[ 187  225  -73 -196 -300   74   38 -231  226  -68 -183 -158  140  -49
  234 -227  -19  114   42   71 -100   62 -229  129  181   30  -94 -319
   59 -275  -10   20  -23 -291  130 -167  -47]
<95>
[  51   31  242  110  -63 -107  144 -209  -92  417 -370 -211  143 -195
  289 -244 -163  168 -330   65  -69  138   29 -255   81  -33  135 -114
    0  -83  143 -255 -142  -39 -249 -225   -7]
<150>
[ -89 -116 -221  199  -49  129  151   59   47 -126  144   89   73 -124
  -22  146  171  -26   55  -62  152   51 -162  -54  100  -69  -37 -114
  -19   31 -149  167    8  -28   82  -43  -81]
<119>
[ 115  -61   27  -32  -31  -32  -69   60   33 -106   95   49  -28   91
  -24   43   21    7   76   61   39 -138  -51   34   57  -18   28   -3
   26   68  -28   55    0   23  -67  135   10]
<211>
[ -71  -78 -178  248  -94   76   60   70    2  -63  119   29   56 -110
  -32  111  156    0   63  -90  228   13 -153  -86   51 -101   -9  -83
    0   74  -99  158  -27  -20   64   -8  -52]
<110>
[-116 -193  -28 -221   11  163  126  205   75   98   32  121   52 -125
 -293 -143  100   25   89  -27  -16   62  -20  -88 -109 -217   12 -262
  267  -51  -34  -69  114  -83  -23  139    3]
<21>
[ 100   25   89 -137  -92  -51  -47  -23    2 -108  -52   57  -37   33
   47    2   -8  -17    5   10  -56  -72   20   96   13   77  -30   27
  -47  -10   -6   45   23   -5 -153   54   85]
<60>
[ -93 -136 -204  157  -26   84  141   52   14  -91  143    9   22  -78
  -10  180  165  -39   33  -73  175  -12 -140 -161   17  -73   -7  -95
  -28   85 -146  139   54   23   94   81 -126]
<132>
[  16  222  157 -127   16   95  138   85 -247  183 -201  193  126  347
  108 -213  -13   -1   19  -30  227 -109  137 -290 -113  224  174  500
  -72 -173 -148 -359 -255  -49  -46 -290  238]
<181>
[  41  242 -191   30 -261  130  261 -200  166  -11  -75  -11  131  -97
  -19 -111 -394  143  140  188  292  -15 -122   18  165  101  -72 -189
  447   86 -127 -166  132   89  254 -111  250]
<110>
[ -46  -13   17  -68  -31  170  202  -88   81  -45   63  157  -17  139
  -54  129   26   -2    5  -36  -93   42   34  -94  -77   50 -100   65
  -54  -31 -112 -136  145  163  253  -36   24]
<44>
[-103  163   81  -66   66  295  199  176  -38  249   48  117   96  104
 -199  183  -27   65  114   -7  -22   67   29  181   -5    1   24 -240
  329  127 -209 -230   60 -202  187 -268  162]
<150>
[  10   53  191  -20   82   67  -94   12  -71  138  -20 -202   14  302
  106   -3  187  -43   14  -54 -119 -102   47 -320 -263 -131  -29   92
 -177   91  176 -156   66   39  -87  -44  -66]
<21>
[ -72  104   14 -266   18   33  157   -4   14   94  120   66   85  205
   11   -9  -61   -4  -25 -104   45 -119  -21 -328 -238   63    8  254
 -206   16  -51 -276   41  106   -3  102  -32]
<21>
[ -82 -171 -195  208  -62   48  117   43   29  -85  142   19   33 -108
  -54  154   95  -60   43  -54  218  -40 -138 -102   43  -66  -30  -96
  -28   96 -117  149   16   14  108   41 -124]
<132>
[  71   37   94  -48  -44  -57 -125   78  -13 -107   62   18  -87  110
   37  -21    2  -69   16   54  -66 -142  -35   71  -12   28   -8  -24
  -29   99   58   59  -64 -120 -197  105   42]
<60>
[ -79  -68 -222  273  -54   92  115   93   25 -136  161   60   54  -80
  -37  180  157  -20   81  -58  215  -18 -150  -89   86  -96  -40 -134
   -9   77 -129  172    6  -26   55   41  -66]
<98>
[ 132  534  219  349 -211  148  -11   32 -152 -170   77  -16   13  480
  204  353  -31   -9  -38  137 -391  182  -44   94  179   93 -118 -416
 -198  -81 -155  278   79 -677  142 -227   45]
<21>
[  44  -51   47    5 -109  -45   20   -1   -2 -140  -27  117  -39   72
   60   58    1  -22  -37   65  -58    0   26   40   59   96   20  -20
 -105   30  -50   33   20    9 -114   50   19]
<181>
[  15  -59   23    3  241   73  152   74  -25  -86  126  -79  152  194
  -74  169  155  -40  163  -39 -135 -146  132  150 -107   97 -122 -127
  -64  157  -57 -130   -7   24   28  -39  -81]
<150>
[  78 -104   65 -139  -52  -67   29   28  -21 -190   22   71  -47   77
   10  103   39  -13   27   57  -75 -107  -23   65   82  102  -48  -32
  -90  139  -29   54  -78   14 -137   63   23]
<119>
[  98 -131  -36  -19 -355 -106   74 -141  270 -196   27  475  -72  -46
 -220  -42  125   14  122  -61  341   80  144 -280   87   44 -141  173
  -88  -30  -86 -220  -82  313   55  -17  195]
<44>
[ -81  -89 -237  209  -25  118  154   60   18 -106  190   46   55  -82
  -27  224  166  -36   56  -71  182   -3 -142 -149   76  -73  -42 -126
  -23  105 -134  141  -13   14   66   23 -134]
<119>
[  39  121   -1 -257    7  135  -14  -26   91 -150   42  -14   -8  140
 -104  100  204  177   69  -12 -117   21   68   63 -102 -129  -31   62
   38  -97  -89  -89  265  234   56  152   61]
<119>
[  88   12  101  -37  -63   13  -17    8    4 -127   85   80  -34  124
   46  126   19   34   -7   88   22  -99  -58  -99   26   42    8   17
  -63   84  -14   46   39   78 -170  103   21]
<95>
[-138 -114  -79    0 -154   99   54   -4   44  -74  -22  -43   94   77
 -142   88  -18   38   12 -127   60  -75  -80  106 -130   48  -40  -87
   81   26 -123    2  212  143  302  -75  -28]
<110>
[-133  239  199 -144 -533  176  234  -77    0  -44 -136  390  -18   74
 -125  105 -356  248 -288  139    4  180  -70  -30  153   55  -66  -87
   -7 -362 -346   -1  115   23  179 -180   62]
<44>
[  82   15   34  -54  -55  -66  -47  -48   19 -133   47   33  -11   36
   16   63   10    8   63   19  -57  -42   -7   -3   58   57  -36  -13
   26   60  -22  107   -5    8 -101  107    0]
<211>
[-169   25 -116   96   39  149  349   -9  119 -106  331  152   10   37
  -78  315   65  -69   44  -20   35  155  -64 -235   15   40 -133 -141
 -189  127 -229  -27  227  -11  151    5 -151]
<132>
[  90  -42    6 -156  -89  -87  -69   57   14 -181   14   53  -54  111
   16   15  -31  -31   14   41   -2  -20  -20   55   72   43   11   42
 -100    8  -40   91   27    0 -183  135   12]
<181>
[  76  -15 -100 -125  -81  103   97 -125  237 -157   72  -79  176  -49
 -146   66   -7  115  242    9   -9  -65   14  136  118  -50 -157 -169
  144   47 -156 -154  -66  -28  101  -16  -54]
<119>
[-198  -84  -42  -90   62  172  -69   90    5  241   38   53  115 -103
 -196   20  -21  -33   25  -44    9   47   35  -99 -207 -107   49 -181
  343   17  -81  -99   72  -22  135   24  -58]
<44>
[ -73 -118 -192  178  -11   89  132   62   -9  -60  126   30   24 -116
  -46  140  157  -11   66  -83  141  -16 -130  -88   51  -94  -22 -112
  -15   77  -83  151  -23  -12  121   56 -126]
<21>
[-211   59    6  130 -135  107  202 -257  105  237 -171    7  182 -307
  208 -216 -116   71 -158 -174  151  332 -155  -94  218  202  125   52
  182    7 -187 -167  133 -189  342 -490  -25]
<60>
[-176  334 -163  154  -22  -12  -98  240  189  -60  171  163    9  102
 -209   58  282 -119  221 -291  166   56  194  395  -33   56  -15  -97
  174  121  -17    0 -220 -193   76 -125   57]
<74>
[-111 -188 -198  207  -13   91  121   82   46  -86  120   31   42  -98
  -43  131  153  -57   73  -85  170   19 -136  -58   61  -89  -63 -170
   46   51 -160  184   23  -25  133  -23 -121]
<44>
[ -69  -35   37    7  -29  134  -15   54  -19  -75  -60 -268   62  179
  -65  -87  -36   73  101   72  -90 -246  -93  -71 -184  -16  -97 -164
  125  103   89  -71  -32  -65   48    8   30]
<95>
[  12  343  120   60 -226   81  -75 -195  200  -79 -126 -109 -163  -66
  381  151  194   68   26  269 -360 -106  -81  397  144  139 -124 -560
  -25  -34 -127   48   91 -553    7 -215 -239]
<44>
[  20  -39   39   44  145   97   82    2   65  -24   73 -404   93   56
    8  134   60    4  146  -36 -196 -208   93   75 -108  -93 -153 -217
  -57  162   16 -110  -27 -100  -23  120 -170]
<60>
[ 125   96   74 -277  115 -119 -146  131    2   14   -2  -23  -27  194
  313 -320  166 -282  141   57 -104   18   33   54   87 -148   93  245
 -187  -12   85 -189 -334 -168 -336   90 -106]
<110>
[-217  171   80  125 -205   50  -70  217 -115  237  -97  324  -14  162
  173 -107   43 -111 -221  -70   75   84  -55 -368 -114   90  272   11
   27  -16  -12 -134 -245 -300 -176 -195  132]
<74>
[ 139   56   74  -95  -70  -28  -74  -22  -14 -147   15   36  -81  103
   74   49   12   30  -25  124  -32 -110  -27  -20   48   54   33   19
   -8   25    4   87  -29  -12 -139  147   37]
<132>
[ -72 -162 -201  190  -40   91  123   92    7 -112  151  112   39  -60
  -57  217  186    5   86  -67  224  -27 -109  -95   69  -74  -18  -75
  -63   83 -150  115   20   60   85  -20 -109]
<74>
[   9  -87  -98    7  -26  145   75 -142   -8  -67  -47  119  181    6
 -178  178   10  235   47  -81  176 -113  -62 -160   30   49   32   82
   91  -27 -186 -120  104  213  138  -92  -19]
<21>
[ -29 -107 -215  253  -27   56   64   67   31  -96  137    0   44 -130
  -39  141  116   19   88  -14  249  -42 -162  -89  111 -124   -2 -129
   41   81 -118  146   39  -24   38   62  -59]
<98>
[-110  263  119   85 -168   74  -31 -124  106   73 -199  127   89 -312
  360 -141   35  111 -205  203  -97  347   14 -303   81  101   72 -137
 -117  -23   77 -120   46 -211 -309  -70  137]
<132>
[-103 -156 -204  232  -21   99  156  134   30  -96  147   14   45  -22
  -47  153  146  -31   82  -92  193   15 -129   -8   49  -84   -2  -88
  -72   58 -178  135   -2  -27   96  -31  -77]
<181>
[ -97   -4 -129   19   18  169  118    4  141  -67  100  125  132  160
   -9  194  171 -112  104 -173  -23   17   11  100 -116  142  -36  -53
  -84   27 -147  -78  100   22  166 -181  -50]
<181>
[  45  297   56   72   74  -67 -195    7  -89  451  -59 -111  170   13
  -23 -394  -76  -19   65 -149  270   61  100 -156   82   -7  161  179
  397  120  107 -339 -267 -378  198 -166   34]
<44>
[ -91 -108 -211  197  -64  127   57   95   16  -91  160   36   58  -77
  -37  235  171   27   84  -65  180  -39 -141  -80   59 -105  -11 -175
   29  106 -147  159    5  -37   79    9 -151]
<74>
[ -69 -185 -197  243  -38   79  140  138   76 -132  160  126   14  -53
  -93  148  199  -68   64  -79  264  -16 -127  -38   56  -82   -2  -85
  -49   49 -127  161   26   25   59    0  -32]
<132>
[-236  604   39  551 -446  166  131 -287  163   66 -120  152  -76  -49
  478  -18  -17  -68 -266   50 -105  379  -33   -2   96  207    5 -249
   66   -6  -31  -14  132 -192  317 -428  104]
<60>
[ -79 -152 -207  191  -46   55  145   44   45 -112  124  -13   44 -128
  -23  156  137  -18  107  -87  218  -15 -165  -61   70  -23  -47 -103
  -40   99 -130  142   11   12  124    8  -76]
<95>
[-199 -224 -103  -29  188  211   47   56   58    7   90 -111  206 -159
 -124   87  179   20  118 -111  -64    9  -48 -118 -120 -131  -19 -100
  108   82 -117  -26  168 -106  -52   72 -191]
<132>
[ 152    4   50  -79 -131  -36  -86  -29  -29 -149   19   66  -63   89
   17   94  -67   -3   22   85   21 -155  -42  -66   55   23  -46   11
  -42   85    8   39   -6   58 -191  136   55]
<60>
[  67  -73   62  -52   -9  -92  -66   60   -1 -134   34   77    5   99
   38   32   -9  -61   73   26  -74  -68  -35   77   44  120   17    1
  -55   70  -45   88 -117 -100 -118   26   83]
<211>
[ -90  -90 -243  243  -19   98  137  112   12 -110  172   35   59  -71
  -40  173  215  -67  105 -116  186   -6 -143  -16   86  -88  -40 -120
   11  113 -133  175  -66  -60   91  -29  -87]
<119>
[ -76   90   -3 -235  -42   -9  195  -77   78   28   58  215   35  129
 -144  -27   18   -4   97 -111   52  -61   29  -45 -117  238  -96  106
  -80   35  -68 -273   -4  122  246 -139   32]
<211>
[ -22  899 -110  397 -192   37 -184 -240  -95   75   96  296  -16  162
   74   46 -165   26  -84   51  110  185   44   12    1  142   39  138
  207  -47   39  -44  -26  -27  249 -167  253]
<60>
[ -68  -56 -212  253  -25  124   81   92   27 -122  175   38   36  -48
  -49  262  211   32   74  -89  194   -7 -145  -69   57 -126  -16 -135
  -67   61 -141  191   23   19  107   25 -112]
<21>
[ 124   69   69  -71  -96  -79  -11  -10    1 -209   75   89  -35  125
   57   94   -1   22   37   97  -21  -80  -24   69   71  116  -46    0
 -138  100  -33   47  -31   20 -117   97   64]
<110>
[  85 -142   53  -86   48  -13   -8  125  -71 -172   60   41   21  202
  -18  174   61  -23   91   26  -15 -124  -18   65   52   64    4   -3
 -145  112 -115   59  -72  -30 -183   22  -13]
<181>
[  82  -38   58   81 -130  -75  -35   78   24 -178   63   81  -27   97
   23   78  -53  -56   27   75   43  -56  -50   94   95   91  -20  -69
 -108  107  -25  117  -53  -85 -132   12   93]
<110>
[ -68  -80 -181  196  -14   89  105   67   13  -87  140   11   40  -60
  -47  166  188   -6  123 -105  190   -4 -146  -42   75  -78    0 -102
   84   89 -160  144   24  -27   97   11  -69]
<95>
[-173  491 -116  140   75  304  280  242  184 -165  292  252 -160   53
    6  -23  228  170  -68  106   69  168  -97   57   87   54  111 -220
  143   -9 -141  -53  375 -167   85  146  138]
<60>
[-124  -13  112   78  -27   66   94  -49   14   85   28 -196   10  101
   11   35  -10   39   11   27  -92 -139   34  -92 -268   65 -126  -44
 -122  153   32 -214    3   27  175 -134   13]
<150>
[   1 -177  135 -286  -92   84   90  -60   90    8 -178  -29  157 -141
  -31  -99   -6  117   21  -44 -132  -46  103   33  -69  -18  -57    9
  -32  -30  -39 -249   -7   97  -73   59   55]
<60>
[ -72 -340   -8 -120   80  107  139  175   73  -36   23  157  117   31
 -200  -33  153  -55  153 -102  113  -58  -58 -115  -44    9   -5  -25
  -21  -25 -136 -107  -63  -82  -55 -162   50]
<98>
[  77   45    8  -42  -51  -51 -108    8  -16  -99   31  -44    8   65
   46   84  -23   12   21   35    0   -9   16    3   21    7   16   11
  -57   12  -41  108  -57  -28 -166   96   -3]
<181>
[ -63 -110 -182  193  -87   87   96   79   23 -116  121   41   46  -82
    4  169  157  -27   89  -76  219  -20 -167  -75   62  -49  -23  -70
  -61   50 -140  167   -2   -7   74   10  -59]
<95>
[ 115  -93   40  -56  -11  -60  -70   67   18 -200   80   48    2   67
  -35   62  -25   69   60   82   32 -147  -89   35  105   46    8   12
  -49   71  -40  113  -16    5 -180  136   33]
<211>
[ -25 -142 -187   99  -88  100  130   97   18 -162  127   27   44  -37
  -28  169  184  -13   84  -86  164   -3 -189  -19   66  -86  -58 -120
 -107    3 -162  207   44    2   91   14  -94]
<110>
[ -67 -100 -199  222  -41   83  102   52   50 -102  157   44   66 -151
  -33  141  164  -17   71 -114  209    2 -131  -45   69  -64  -39 -112
  -39   67 -145  129   32  -30   73    6  -84]
<60>
[  -6 -289 -105 -393  177  125   31   33   27  -71   17   79  242   14
 -285  186  106  -16  241 -217   69 -136   88  -37 -113  127  -12   70
  131   17 -213 -104 -173   95    7  -24  -48]
<132>
[-224 -292 -100   22  216  197  130   26  -88   85   25 -149  218 -190
 -182   84   43   32   96  -36 -104    0  -29 -107 -161   -7 -108 -230
  115  147  -56  -91  114  -29  143  -72 -160]
<150>
[ -59  184   57 -170   35  241   78  -69  -33   37  -51   80   83  117
  132  166  268   12   71   27 -436   96   27   45 -156   20  -84 -202
 -202 -103  -93 -171  109 -196  186 -107  -79]
<21>
[   3  -43  116 -237  -59   20   86   22  -47 -158   -7   99   18  288
  -49  208  134   11  115  -43  -65 -222   92 -227  -89  194 -118   67
 -288  139 -134 -296  -21   -1  -27   29  -37]
<98>
[ 101  360  -68  154 -153   61 -123  -54  179 -189  159   65 -118  -26
   81   58  208   19  -18  172 -106  282   17 -209  101 -190 -116 -354
  -49 -250   59  216  -66 -165 -302   76 -109]
<150>
[-115 -197   -5   56  114  229  156   32  -22   -8   67  -86   90   85
 -143  162  120  146   72  -16   11 -104  -49 -182  -69  -85  -15  -42
    9  149 -136 -174  194   83   67  -20 -142]
<181>
[   5 -128   11 -109  -33   98   35  -21   87  -81   56   76   54   10
 -261   58  -14  214   57   45   49   -4  -65   10   26 -159  -47  -21
   41 -110 -102  -30  143  140    8  -62  -26]
<74>
[  40  301  138 -262  -38   39  130 -253   26   68 -190 -174  104   52
  435  -76    3 -104  -26   39 -309  250   85  -30  -68  290 -169 -105
 -329 -298   31   71 -253 -213  108 -456  -65]
<74>
